Below is a small trained network, with its code and all its weights. Each question gives an input and a class and asks what happens when units are switched off, that is, made to give their printed mean instead of their output.

import numpy as np


def w(rows, s, z=0):
    codes = np.array(rows[::2]) - 128.0
    scale = np.full(codes.shape[1], s)
    scale[-1] = z or s
    return codes * scale


def norm(h):
    return h / np.sqrt((h * h).mean(-1, keepdims=True) + 1e-5)


def f(y):
    return np.maximum(y, 0)


def log_softmax(a):
    a = a - a.max(-1, keepdims=True)
    return a - np.log(np.exp(a).sum(-1, keepdims=True))


def net(x, mask):
    res = np.array(x, float).reshape(1, 4) / 4 @ E
    u = 0
    for l in range(2):
        y = f(norm(res) @ A[l][:, :-1].T + A[l][:, -1])
        res = res + np.where(mask[u : u + 16], y, B[l][:, -1]) @ B[l][:, :-1]
        u += 16
    return log_softmax(norm(res)[-1] @ U[:, :-1].T + U[:, -1])


A, B = {}, {}
E = w([
[93,96,96,131,118,202],'x0',
[86,156,150,161,67,122],'x1',
[136,105,17,141,109,55],'x2',
[69,163,125,2,77,129],'x3',
],0.0081)
A[0] = w([
[40,175,55,105,166,181,99],'L0N1',
[174,182,119,78,236,185,107],'L0N2',
[153,185,171,92,171,2,27],'L0N3',
[188,131,100,35,220,131,111],'L0N4',
[133,77,105,41,197,139,89],'L0N5',
[115,160,41,158,21,90,86],'L0N6',
[81,197,214,187,80,164,100],'L0N7',
[111,74,141,77,209,76,71],'L0N8',
[88,89,161,169,189,156,150],'L0N9',
[166,133,38,98,82,129,4],'L0N10',
[74,178,129,19,115,100,51],'L0N11',
[102,148,173,66,159,213,77],'L0N12',
[96,236,140,172,17,133,57],'L0N13',
[157,27,58,159,109,102,181],'L0N14',
[142,89,176,89,202,141,121],'L0N15',
[79,149,164,151,7,83,143],'L0N16',
],0.0083,0.0038)
B[0] = w([
[192,79,169,149,52,75,180],'L0N1',
[61,183,99,211,138,175,194],'L0N2',
[110,192,186,183,92,73,202],'L0N3',
[101,223,62,166,47,162,207],'L0N4',
[106,194,43,210,98,193,182],'L0N5',
[97,132,128,45,254,158,214],'L0N6',
[66,158,98,72,237,113,218],'L0N7',
[123,178,53,195,122,222,163],'L0N8',
[62,75,159,112,89,98,192],'L0N9',
[109,92,128,67,205,81,158],'L0N10',
[126,110,173,141,7,61,229],'L0N11',
[110,94,129,86,195,101,213],'L0N12',
[94,170,31,179,110,229,201],'L0N13',
[3,138,203,113,140,114,253],'L0N14',
[31,179,142,52,159,66,187],'L0N15',
[142,198,65,199,122,157,224],'L0N16',
],0.0059,0.0057)
A[1] = w([
[86,20,80,102,130,165,91],'L1N1',
[120,76,115,216,184,99,148],'L1N2',
[137,121,146,191,185,158,65],'L1N3',
[114,11,125,136,74,205,48],'L1N4',
[117,90,50,157,141,56,10],'L1N5',
[178,169,165,145,102,49,31],'L1N6',
[77,134,132,151,148,88,41],'L1N7',
[161,160,84,141,151,166,98],'L1N8',
[154,45,159,187,125,121,5],'L1N9',
[85,91,134,95,166,111,125],'L1N10',
[8,132,139,102,118,98,213],'L1N11',
[130,228,88,172,96,141,131],'L1N12',
[173,124,151,60,53,134,23],'L1N13',
[150,132,182,170,158,191,188],'L1N14',
[152,94,116,172,53,119,175],'L1N15',
[139,181,186,74,120,191,26],'L1N16',
],0.013,0.0018)
B[1] = w([
[158,204,186,165,124,166,161],'L1N1',
[138,103,99,82,46,113,192],'L1N2',
[98,120,108,91,59,113,167],'L1N3',
[229,201,125,204,224,137,145],'L1N4',
[65,206,153,45,132,171,167],'L1N5',
[209,168,141,168,195,224,154],'L1N6',
[120,121,118,137,160,133,185],'L1N7',
[89,86,110,254,139,187,142],'L1N8',
[199,106,169,115,69,83,141],'L1N9',
[133,137,127,120,173,76,159],'L1N10',
[184,81,144,152,129,100,253],'L1N11',
[131,57,140,144,140,151,208],'L1N12',
[214,82,143,194,71,75,141],'L1N13',
[123,169,82,74,103,107,153],'L1N14',
[127,114,189,124,140,94,138],'L1N15',
[109,156,36,100,109,104,153],'L1N16',
],0.0095,0.015)
U = w([
[180,119,134,124,3,78,158],'0',
[18,144,55,191,107,201,136],'1',
[51,189,133,48,209,93,146],'2',
[198,183,158,197,187,157,205],'3',
[133,58,160,177,182,114,131],'4',
[143,44,163,62,156,208,17],'5',
[121,19,176,64,158,200,2],'6',
[120,92,190,84,136,213,7],'7',
],0.016,0.0084)

Each question gives the input, the list of numbers given to net, and the class t.
The units are the neurons (one row each of A and B). Each row of codes is followed by its name. A weight is (code - 128) times the scale printed after its matrix; where a second scale follows, it is the last column's (A, B and U).
mask holds one flag per neuron, layer by layer. A switched-off neuron (its flag False) gives its mean, the last column of its row in B, instead of its output. The means were averaged over made-up inputs and are rounded, as every weight is.
A unit's drop is (log p(t) with every unit on - log p(t) with that unit switched off) / (log p(t) with every unit on - log p(t) with every unit switched off).
The circuit of an input: a set's keep is (log p(t) with only the set's units on - log p(t) with every unit switched off) / (log p(t) with every unit on - log p(t) with every unit switched off). Starting from the 12 units with the biggest drops (on a tie, the unit counted first), units are removed one at a time, each time the one whose removal leaves the highest keep (on an exact tie, the one counted first), for as long as the keep stays at least 0.8.
circuit, biggest first: the units of the circuit, biggest drop first
most important unit: the unit with the biggest drop
k most important neurons: the k neurons with the biggest drops, biggest first
k most important neurons of layer l: the k neurons of layer l with the biggest drops, biggest first
drop of u: that unit's drop, to one decimal
input [2,-4,-8,5], class 2: most important unit -> L0N12
input [4,-3,-3,-5], class 0: circuit, biggest first -> L1N2; L1N14
input [8,-5,6,-6], class 3: circuit, biggest first -> L1N4; L1N1
input [6,-3,1,7], class 0: 2 most important neurons -> L0N11; L1N13
input [-5,1,7,-6], class 2: 2 most important neurons -> L1N5; L0N6
input [-8,-8,-8,-1], class 1: 2 most important neurons -> L0N4; L0N2
input [-6,-7,-1,-3], class 1: 2 most important neurons -> L0N8; L0N2
input [-3,-8,8,4], class 1: circuit, biggest first -> L0N5; L0N8
input [-1,-4,7,5], class 2: 2 most important neurons of layer 1 -> L1N5; L1N2
input [7,-4,5,-8], class 0: 2 most important neurons of layer 1 -> L1N2; L1N9
input [-1,-7,7,-3], class 1: 2 most important neurons of layer 0 -> L0N4; L0N8
input [-4,-6,-8,3], class 2: 2 most important neurons -> L0N15; L0N12
input [7,6,8,4], class 2: 3 most important neurons -> L0N6; L0N10; L0N4
input [-1,2,8,5], class 2: circuit, biggest first -> L0N6
input [7,-6,6,-4], class 3: 3 most important neurons -> L1N1; L1N4; L0N16
input [-2,-3,-1,4], class 0: 3 most important neurons of layer 0 -> L0N11; L0N4; L0N16
input [-1,8,-5,4], class 1: 2 most important neurons -> L0N13; L0N16
input [6,-6,-2,1], class 1: 2 most important neurons -> L0N5; L0N2
input [-7,-1,6,2], class 3: 3 most important neurons -> L1N6; L0N3; L0N7
input [0,-1,5,-7], class 0: circuit, biggest first -> L1N2
input [-6,2,4,-1], class 3: 2 most important neurons -> L1N6; L0N3
input [-1,5,3,0], class 1: 2 most important neurons of layer 0 -> L0N16; L0N13
input [-2,-4,0,-3], class 1: drop of L0N11 -> 0.2
input [8,-1,5,1], class 3: drop of L1N1 -> 0.2
input [2,3,-4,6], class 0: drop of L0N11 -> 0.1
input [7,-3,0,0], class 3: drop of L0N15 -> 0.0
input [0,5,-8,-2], class 2: most important unit -> L0N7
